Below are the code and all the weights of a small trained network. Each question names an input and a class and asks about switching units off, where a switched-off unit gives its printed mean instead of its output.

import numpy as np


def w(rows, s, z=0):
    codes = np.array(rows[::2]) - 128.0
    scale = np.full(codes.shape[1], s)
    scale[-1] = z or s
    return codes * scale


def f(y):
    return np.maximum(y, 0)


def log_softmax(a):
    a = a - a.max(-1, keepdims=True)
    return a - np.log(np.exp(a).sum(-1, keepdims=True))


def net(x, mask):
    res = np.array(x, float).reshape(1, 7) / 4 @ E
    y = f(res @ A[0][:, :-1].T + A[0][:, -1])
    res = res + np.where(mask, y, B[0][:, -1]) @ B[0][:, :-1]
    return log_softmax(res[-1] @ U[:, :-1].T + U[:, -1])


A, B = {}, {}
E = w([
[171,121,187,183,57,151,156,105,155,8],'x0',
[132,111,173,182,181,182,40,137,122,133],'x1',
[235,62,103,83,110,187,133,119,120,162],'x2',
[127,124,127,133,128,128,133,126,123,130],'x3',
[108,182,105,141,123,202,152,80,200,159],'x4',
[140,129,240,137,60,102,140,128,165,195],'x5',
[129,122,130,124,132,125,127,120,130,129],'x6',
],0.013)
A[0] = w([
[148,138,218,143,85,97,131,135,164,190,94],'neuron 1',
[116,106,188,200,157,179,69,101,95,139,34],'neuron 2',
[214,81,93,87,117,175,130,130,132,141,22],'neuron 3',
[101,120,103,97,105,99,225,101,120,134,22],'neuron 4',
[148,160,119,111,164,93,81,102,136,172,5],'neuron 5',
[197,81,125,94,121,165,148,106,104,200,78],'neuron 6',
[126,168,121,60,87,68,188,119,112,159,78],'neuron 7',
[55,192,149,162,169,55,138,122,132,134,25],'neuron 8',
[140,73,160,105,143,30,103,207,48,99,52],'neuron 9',
[120,125,202,113,92,110,124,124,133,202,14],'neuron 10',
[84,125,109,77,179,110,115,154,112,246,78],'neuron 11',
[134,139,179,141,195,166,36,151,139,164,97],'neuron 12',
[96,186,108,136,136,195,151,88,184,160,57],'neuron 13',
],0.012,0.015)
B[0] = w([
[119,130,65,136,184,184,109,86,68,80,216],'neuron 1',
[167,96,82,67,78,66,164,184,183,118,175],'neuron 2',
[63,158,190,160,176,88,51,174,159,115,184],'neuron 3',
[185,76,102,97,124,101,125,198,197,134,162],'neuron 4',
[176,152,118,167,92,122,100,108,180,89,140],'neuron 5',
[20,209,166,172,109,88,53,181,109,131,206],'neuron 6',
[159,79,75,99,90,81,144,192,175,139,191],'neuron 7',
[42,158,192,150,111,88,2,189,98,136,192],'neuron 8',
[160,179,149,129,173,197,139,50,221,218,230],'neuron 9',
[130,133,97,120,250,138,140,130,134,102,164],'neuron 10',
[177,92,171,168,85,169,185,53,113,7,247],'neuron 11',
[146,106,62,72,61,52,182,194,153,150,213],'neuron 12',
[182,138,180,124,180,152,108,84,174,214,193],'neuron 13',
],0.0093,0.015)
U = w([
[83,154,165,140,117,93,67,155,135,123,101],'0',
[163,124,74,101,95,87,128,168,163,138,96],'1',
[181,127,193,158,73,139,133,87,144,27,88],'2',
[161,150,147,122,145,146,109,81,172,226,97],'3',
[122,138,10,114,224,139,91,120,88,93,128],'4',
[123,132,121,127,111,124,120,123,100,156,251],'5',
],0.013,0.029)

Each question gives the input, the list of numbers given to net, and the class t.
The units are the neurons (one row each of A and B). Each row of codes is followed by its name. A weight is (code - 128) times the scale printed after its matrix; where a second scale follows, it is the last column's (A, B and U).
mask holds one flag per neuron, in row order. A switched-off neuron (its flag False) gives its mean, the last column of its row in B, instead of its output. The means were averaged over made-up inputs and are rounded, as every weight is.
A unit's drop is (log p(t) with every unit on - log p(t) with that unit switched off) / (log p(t) with every unit on - log p(t) with every unit switched off).
The circuit of an input: a set's keep is (log p(t) with only the set's units on - log p(t) with every unit switched off) / (log p(t) with every unit on - log p(t) with every unit switched off). Starting from the 12 units with the biggest drops (on a tie, the unit counted first), units are removed one at a time, each time the one whose removal leaves the highest keep (on an exact tie, the one counted first), for as long as the keep stays at least 0.8.
units of the circuit, in order: the units of the circuit, biggest drop first
unit that matters most: the unit with the biggest drop
k most important neurons: the k neurons with the biggest drops, biggest first
drop when u is switched off: that unit's drop, to one decimal
input [5,-1,-3,-6,-8,-5,3], class 3: 2 most important neurons	[neuron 9; neuron 11]
input [0,0,4,-5,6,7,7], class 4: units of the circuit, in order	[neuron 1; neuron 10]
input [4,-6,7,2,8,-7,-6], class 3: units of the circuit, in order	[neuron 13]
input [-3,6,6,-4,-8,6,5], class 3: 2 most important neurons	[neuron 9; neuron 8]
input [0,5,3,-1,-4,6,-3], class 4: units of the circuit, in order	[neuron 1; neuron 10]
input [3,4,5,-3,5,4,-1], class 0: units of the circuit, in order	[neuron 9; neuron 6]
input [6,0,7,4,-3,6,-2], class 0: units of the circuit, in order	[neuron 11; neuron 6]
input [-6,-1,-5,8,-1,-5,4], class 5: 2 most important neurons	[neuron 8; neuron 1]
input [7,-3,8,-3,-8,-6,5], class 0: units of the circuit, in order	[neuron 3; neuron 11]
input [-5,-5,-1,-2,4,-2,-1], class 1: 4 most important neurons	[neuron 7; neuron 9; neuron 4; neuron 1]
input [6,0,-6,5,-6,-4,-8], class 0: 4 most important neurons	[neuron 11; neuron 8; neuron 1; neuron 13]
input [6,4,4,-7,-7,-7,-8], class 3: units of the circuit, in order	[neuron 9; neuron 11]
input [2,-6,1,1,3,3,7], class 1: 2 most important neurons	[neuron 7; neuron 11]
input [5,-5,7,1,3,-6,4], class 0: most important neuron	[neuron 3]
input [6,3,-5,-8,-8,5,3], class 3: 2 most important neurons	[neuron 9; neuron 11]
input [6,1,-7,2,-1,4,-8], class 0: 2 most important neurons	[neuron 11; neuron 8]
input [-1,5,8,-6,7,7,8], class 0: 3 most important neurons	[neuron 6; neuron 3; neuron 9]
input [1,-4,8,1,3,6,-1], class 0: 2 most important neurons	[neuron 6; neuron 3]
input [8,-2,-8,-4,0,-8,1], class 0: units of the circuit, in order	[neuron 11; neuron 8]
input [4,3,-1,2,5,0,3], class 3: units of the circuit, in order	[neuron 11]
input [7,8,3,5,-7,5,-7], class 1: units of the circuit, in order	[neuron 2; neuron 11]
input [5,-1,-3,0,5,7,4], class 4: 2 most important neurons	[neuron 1; neuron 11]
input [-2,4,8,0,5,-5,-6], class 0: units of the circuit, in order	[neuron 3; neuron 6]
input [-4,-3,-6,1,8,-1,3], class 3: 3 most important neurons	[neuron 13; neuron 6; neuron 3]
input [-6,7,0,-2,6,7,6], class 1: 3 most important neurons	[neuron 12; neuron 2; neuron 9]
input [5,7,4,1,-1,-2,-4], class 1: units of the circuit, in order	[neuron 11; neuron 2]
input [-5,-8,0,4,0,6,3], class 1: unit that matters most	neuron 7
input [1,-1,0,-5,-8,-5,-5], class 3: drop when neuron 9 is switched off	0.7
